Below are the code and all the weights of a small trained network. Each question names an input and a target symbol and asks about switching units off, where a switched-off unit gives its printed mean instead of its output.

import numpy as np


def w(rows, s, z=0):
    codes = np.array(rows[::2]) - 128.0
    scale = np.full(codes.shape[1], s)
    scale[-1] = z or s
    return codes * scale


def norm(h):
    return h / np.sqrt((h * h).mean(-1, keepdims=True) + 1e-5)


def f(y):
    return y / 2 * (1 + np.tanh(0.7978845608 * (y + 0.044715 * y**3)))


def softmax(a):
    e = np.exp(a - a.max(-1, keepdims=True))
    return e / e.sum(-1, keepdims=True)


def log_softmax(a):
    a = a - a.max(-1, keepdims=True)
    return a - np.log(np.exp(a).sum(-1, keepdims=True))


def net(x, mask):
    ids = ['αβγδεζηθλπτφψω'.index(c) for c in x.split()]
    T = len(ids)
    res = E[ids] + P[:T]
    r = norm(res)
    for j in range(3):
        rows = slice(4 * j, 4 * j + 4)
        q, k, v = (r @ M[0][rows].T for M in (Q, K, V))
        z = softmax(np.where(np.tri(T) > 0, q @ k.T / 4**0.5, -1e9)) @ v
        o = O[0][rows]
        res = res + np.where(mask[j], z, o[:, -1]) @ o[:, :-1]
    y = f(norm(res) @ A[0][:, :-1].T + A[0][:, -1])
    res = res + np.where(mask[3:7], y, B[0][:, -1]) @ B[0][:, :-1]
    return log_softmax(norm(res)[-1] @ U[:, :-1].T + U[:, -1])


Q, K, V, O, A, B = {}, {}, {}, {}, {}, {}
E = w([
[113,218,79],'α',
[132,20,71],'β',
[104,150,133],'γ',
[130,130,58],'δ',
[139,133,121],'ε',
[148,150,68],'ζ',
[138,134,119],'η',
[114,149,72],'θ',
[147,201,69],'λ',
[201,140,66],'π',
[34,164,70],'τ',
[84,77,198],'φ',
[98,47,104],'ψ',
[224,243,250],'ω',
],0.018)
P = w([
[253,182,13],'0',
[122,226,48],'1',
[65,214,91],'2',
[42,193,100],'3',
[39,160,115],'4',
[43,160,122],'5',
[49,164,128],'6',
[49,143,136],'7',
[64,159,143],'8',
[50,145,130],'9',
[46,141,141],'10',
[48,139,140],'11',
[52,133,137],'12',
],0.002)
Q[0] = w([
[97,100,100],'h1',
[157,252,142],'h1',
[110,67,80],'h1',
[103,155,158],'h1',
[127,46,146],'h2',
[209,171,122],'h2',
[56,181,120],'h2',
[149,111,188],'h2',
[91,101,147],'h3',
[90,134,175],'h3',
[160,93,124],'h3',
[164,121,99],'h3',
],0.016)
K[0] = w([
[65,95,128],'h1',
[145,134,252],'h1',
[112,86,4],'h1',
[180,150,138],'h1',
[131,108,226],'h2',
[108,162,55],'h2',
[100,153,161],'h2',
[114,88,81],'h2',
[188,100,70],'h3',
[101,155,69],'h3',
[115,102,147],'h3',
[144,108,152],'h3',
],0.016)
V[0] = w([
[160,179,183],'h1',
[116,128,215],'h1',
[170,150,125],'h1',
[161,104,158],'h1',
[137,109,96],'h2',
[31,41,93],'h2',
[181,131,103],'h2',
[109,137,6],'h2',
[166,139,126],'h3',
[47,89,137],'h3',
[156,162,177],'h3',
[142,169,51],'h3',
],0.012)
O[0] = w([
[174,47,181,121],'h1',
[65,91,143,76],'h1',
[158,122,94,138],'h1',
[117,72,115,91],'h1',
[196,205,43,140],'h2',
[25,173,123,104],'h2',
[115,96,66,144],'h2',
[129,98,50,254],'h2',
[138,205,122,130],'h3',
[176,160,15,110],'h3',
[156,205,168,106],'h3',
[225,89,2,213],'h3',
],0.0054,0.0083)
A[0] = w([
[240,156,181,98],'n1',
[141,117,51,254],'n2',
[77,89,87,180],'n3',
[114,254,79,201],'n4',
],0.0088,0.0027)
B[0] = w([
[103,202,188,148],'n1',
[86,164,254,255],'n2',
[153,116,223,172],'n3',
[221,224,129,216],'n4',
],0.007,0.0076)
U = w([
[133,107,155,50],'α',
[164,20,171,230],'β',
[70,97,219,252],'γ',
[102,54,76,150],'δ',
[127,111,161,44],'ε',
[172,86,129,96],'ζ',
[129,109,153,45],'η',
[135,123,105,116],'θ',
[176,99,127,118],'λ',
[176,103,127,81],'π',
[87,166,115,137],'τ',
[106,145,156,107],'φ',
[70,128,115,237],'ψ',
[178,172,250,96],'ω',
],0.015,0.0042)

Each question gives the input, a string of symbols that net reads in full, and the target symbol t.
The units are the heads (4 rows each of Q, K, V and O) and the neurons (one row each of A and B). Each row of codes is followed by its name. A weight is (code - 128) times the scale printed after its matrix; where a second scale follows, it is the last column's (O, A, B and U).
mask holds one flag per unit, heads first, then neurons. A switched-off unit (its flag False) gives its mean, the last column of its rows in O or B, instead of its output. The means were averaged over made-up inputs and are rounded, as every weight is.
A unit's drop is (log p(t) with every unit on - log p(t) with that unit switched off) / (log p(t) with every unit on - log p(t) with every unit switched off).
The circuit of an input: a set's keep is (log p(t) with only the set's units on - log p(t) with every unit switched off) / (log p(t) with every unit on - log p(t) with every unit switched off). Starting from all 7 units, units are removed one at a time, each time the one whose removal leaves the highest keep (on an exact tie, the one counted first), for as long as the keep stays at least 0.8.
units of the circuit, in order: the units of the circuit, biggest drop first
k most important neurons: the k neurons with the biggest drops, biggest first
which heads matter: for each layer, one digit per head in row order, 1 if its drop is at least 0.15 and else 0, layers parted by /
drop when u is switched off: that unit's drop, to one decimal
input ω τ ω ψ ε, target β: 2 most important neurons	[n2; n4]
input ω γ ω π λ, target ω: which heads matter	101
input π λ ψ ω ω γ, target β: units of the circuit, in order	[h1]
input β ψ ω ω ω θ δ ε γ θ η, target β: which heads matter	100
input θ β ω ε θ τ φ θ ε β θ τ ψ, target γ: which heads matter	110
input β ω ψ π ε φ θ β, target γ: units of the circuit, in order	[h2; h3]
input θ γ ω τ α θ φ τ ζ θ θ τ ε, target γ: units of the circuit, in order	[h1; h3; n4]
input η δ λ τ ω π θ α τ ω ω π, target ω: which heads matter	001
input β φ ζ η, target γ: units of the circuit, in order	[h1; n4]
input φ β γ ψ, target γ: which heads matter	010
input ψ ω ω α, target ω: units of the circuit, in order	[h1; h3]
input η θ φ η θ γ, target γ: 2 most important neurons	[n4; n3]
input π ψ φ θ θ ω θ τ θ ω θ ω τ, target ω: 3 most important neurons	[n4; n3; n2]
input ω τ ω γ γ α ψ λ ζ ω ζ, target ω: units of the circuit, in order	[h3]
input τ ψ θ ω η φ β ψ ζ θ π η, target γ: units of the circuit, in order	[h1; h3]
input α β λ λ β φ ζ ε, target γ: units of the circuit, in order	[h1; n4]
input β π γ ω α ω ψ ω ε τ π θ, target ω: drop when h2 is switched off	0.2
input θ ω δ γ, target β: drop when h1 is switched off	0.8
input β τ θ ψ λ θ θ ζ ε ζ ψ, target ψ: drop when h1 is switched off	0.3
input ψ φ η φ ω ω λ, target ω: drop when h2 is switched off	0.1
input φ λ β, target γ: units of the circuit, in order	[h2]
